Below is a small trained network, with its code and all its weights. Each question gives an input and a class and asks what happens when units are switched off, that is, made to give their printed mean instead of their output.

import numpy as np


def w(rows, s, z=0):
    codes = np.array(rows[::2]) - 128.0
    scale = np.full(codes.shape[1], s)
    scale[-1] = z or s
    return codes * scale


def f(y):
    return np.maximum(y, 0)


def log_softmax(a):
    a = a - a.max(-1, keepdims=True)
    return a - np.log(np.exp(a).sum(-1, keepdims=True))


def net(x, mask):
    res = np.array(x, float).reshape(1, 8) / 4 @ E
    y = f(res @ A[0][:, :-1].T + A[0][:, -1])
    res = res + np.where(mask, y, B[0][:, -1]) @ B[0][:, :-1]
    return log_softmax(res[-1] @ U[:, :-1].T + U[:, -1])


A, B = {}, {}
E = w([
[72,93,124,168,253,134,245],'x0',
[162,167,126,10,105,84,211],'x1',
[143,187,53,180,161,10,147],'x2',
[227,208,47,49,193,129,94],'x3',
[215,159,131,245,136,163,177],'x4',
[138,168,15,95,87,86,122],'x5',
[217,148,116,97,182,181,57],'x6',
[152,90,77,146,82,120,136],'x7',
],0.0079)
A[0] = w([
[145,187,118,147,23,172,157,78],'n0',
[152,95,207,84,55,231,3,200],'n1',
[124,141,139,123,125,126,123,26],'n2',
[132,29,100,108,81,127,160,3],'n3',
[168,106,227,114,124,159,106,13],'n4',
[159,239,188,186,193,101,64,61],'n5',
[190,159,94,5,169,214,135,11],'n6',
[32,205,155,99,155,125,130,182],'n7',
],0.013,0.0028)
B[0] = w([
[80,96,169,30,171,111,104,175],'n0',
[120,24,70,30,45,53,142,251],'n1',
[139,122,99,120,86,220,147,129],'n2',
[214,202,99,81,167,128,92,161],'n3',
[125,144,85,123,82,50,91,174],'n4',
[129,202,157,134,184,159,213,194],'n5',
[109,187,200,221,192,197,177,214],'n6',
[184,132,85,113,55,152,1,168],'n7',
],0.0091,0.018)
U = w([
[28,116,130,94,50,182,138,253],'0',
[122,216,177,173,158,254,189,3],'1',
],0.0087,0.00082)

Each question gives the input, the list of numbers given to net, and the class t.
The units are the neurons (one row each of A and B). Each row of codes is followed by its name. A weight is (code - 128) times the scale printed after its matrix; where a second scale follows, it is the last column's (A, B and U).
mask holds one flag per neuron, in row order. A switched-off neuron (its flag False) gives its mean, the last column of its row in B, instead of its output. The means were averaged over made-up inputs and are rounded, as every weight is.
A unit's drop is (log p(t) with every unit on - log p(t) with that unit switched off) / (log p(t) with every unit on - log p(t) with every unit switched off).
top k neurons: the k neurons with the biggest drops, biggest first
drop when u is switched off: that unit's drop, to one decimal
input [-1,6,2,-2,-1,7,3,-6], class 1: top 2 neurons	n1, n6
input [5,5,-2,6,-5,-5,0,-4], class 1: top neuron	n6
input [7,4,4,-5,0,8,0,8], class 1: top 2 neurons	n1, n3
input [8,4,-2,-8,6,-5,-4,6], class 1: top 2 neurons	n1, n3
input [-1,4,2,3,-6,4,1,-8], class 1: top 2 neurons	n6, n1
input [4,-1,8,7,-8,8,-3,-6], class 1: top 2 neurons	n1, n6
input [-1,-1,-5,0,6,-4,5,-5], class 0: drop when n1 is switched off	1.5
input [2,-2,2,7,-7,0,-4,5], class 1: drop when n1 is switched off	1.5
input [3,-6,2,-1,0,-2,-1,4], class 1: top 3 neurons	n1, n4, n0
input [-2,8,7,-1,1,4,0,-8], class 1: drop when n1 is switched off	1.4
